Below are the code and all the weights of a small trained network. Each question names an input and a class and asks about switching units off, where a switched-off unit gives its printed mean instead of its output.

import numpy as np


def w(rows, s, z=0):
    codes = np.array(rows[::2]) - 128.0
    scale = np.full(codes.shape[1], s)
    scale[-1] = z or s
    return codes * scale


def f(y):
    return np.maximum(y, 0)


def log_softmax(a):
    a = a - a.max(-1, keepdims=True)
    return a - np.log(np.exp(a).sum(-1, keepdims=True))


def net(x, mask):
    res = np.array(x, float).reshape(1, 4) / 4 @ E
    y = f(res @ A[0][:, :-1].T + A[0][:, -1])
    res = res + np.where(mask, y, B[0][:, -1]) @ B[0][:, :-1]
    return log_softmax(res[-1] @ U[:, :-1].T + U[:, -1])


A, B = {}, {}
E = w([
[174,194,109,206,57,175,1,188,108,194,87],'x0',
[155,64,125,116,153,181,137,123,54,54,20],'x1',
[34,174,220,73,135,215,160,69,66,117,215],'x2',
[119,212,166,217,111,171,159,125,86,70,107],'x3',
],0.0096)
A[0] = w([
[121,138,140,145,183,234,178,121,50,57,97,127],'neuron 0',
[151,191,141,180,47,160,87,185,178,185,137,251],'neuron 1',
[81,139,110,119,143,157,131,83,122,114,177,86],'neuron 2',
[136,86,170,122,85,114,71,142,82,101,121,64],'neuron 3',
[167,29,64,182,241,105,143,157,155,43,55,230],'neuron 4',
[122,74,81,2,170,94,171,68,183,158,189,163],'neuron 5',
[167,100,168,85,119,182,28,157,126,187,100,64],'neuron 6',
],0.0083,0.0027)
B[0] = w([
[184,179,165,116,111,78,148,77,47,104,41,241],'neuron 0',
[99,113,103,185,86,59,93,178,85,182,46,248],'neuron 1',
[160,131,136,54,116,36,181,97,115,143,203,182],'neuron 2',
[125,25,115,122,92,173,160,168,148,81,152,150],'neuron 3',
[53,153,54,196,84,53,180,83,28,178,137,240],'neuron 4',
[143,94,176,44,48,71,173,15,125,1,164,232],'neuron 5',
[76,95,127,118,213,172,98,107,122,192,42,192],'neuron 6',
],0.0088,0.013)
U = w([
[180,145,127,31,121,57,193,60,130,61,146,117],'0',
[114,224,96,255,98,47,122,132,115,186,84,252],'1',
[165,69,112,103,208,207,103,227,175,160,131,29],'2',
],0.0076,0.0025)

Each question gives the input, the list of numbers given to net, and the class t.
The units are the neurons (one row each of A and B). Each row of codes is followed by its name. A weight is (code - 128) times the scale printed after its matrix; where a second scale follows, it is the last column's (A, B and U).
mask holds one flag per neuron, in row order. A switched-off neuron (its flag False) gives its mean, the last column of its row in B, instead of its output. The means were averaged over made-up inputs and are rounded, as every weight is.
A unit's drop is (log p(t) with every unit on - log p(t) with that unit switched off) / (log p(t) with every unit on - log p(t) with every unit switched off).
most important unit: the unit with the biggest drop
top k neurons: the k neurons with the biggest drops, biggest first
drop when u is switched off: that unit's drop, to one decimal
input [-6,7,-2,8], class 1: most important unit => neuron 4
input [0,-1,5,7], class 0: top 2 neurons => [neuron 4; neuron 1]
input [-6,8,-5,0], class 1: top 2 neurons => [neuron 4; neuron 2]
input [0,-5,-4,-5], class 0: top 2 neurons => [neuron 5; neuron 4]
input [3,2,-1,-8], class 2: top 3 neurons => [neuron 0; neuron 6; neuron 2]
input [-2,6,0,3], class 1: top 3 neurons => [neuron 5; neuron 4; neuron 2]
input [-2,-5,-2,0], class 0: drop when neuron 5 is switched off => 0.1
input [3,1,3,-2], class 2: drop when neuron 4 is switched off => 0.5
input [-6,8,-7,8], class 1: drop when neuron 6 is switched off => 0.0
input [-1,-6,2,1], class 0: drop when neuron 4 is switched off => 0.5
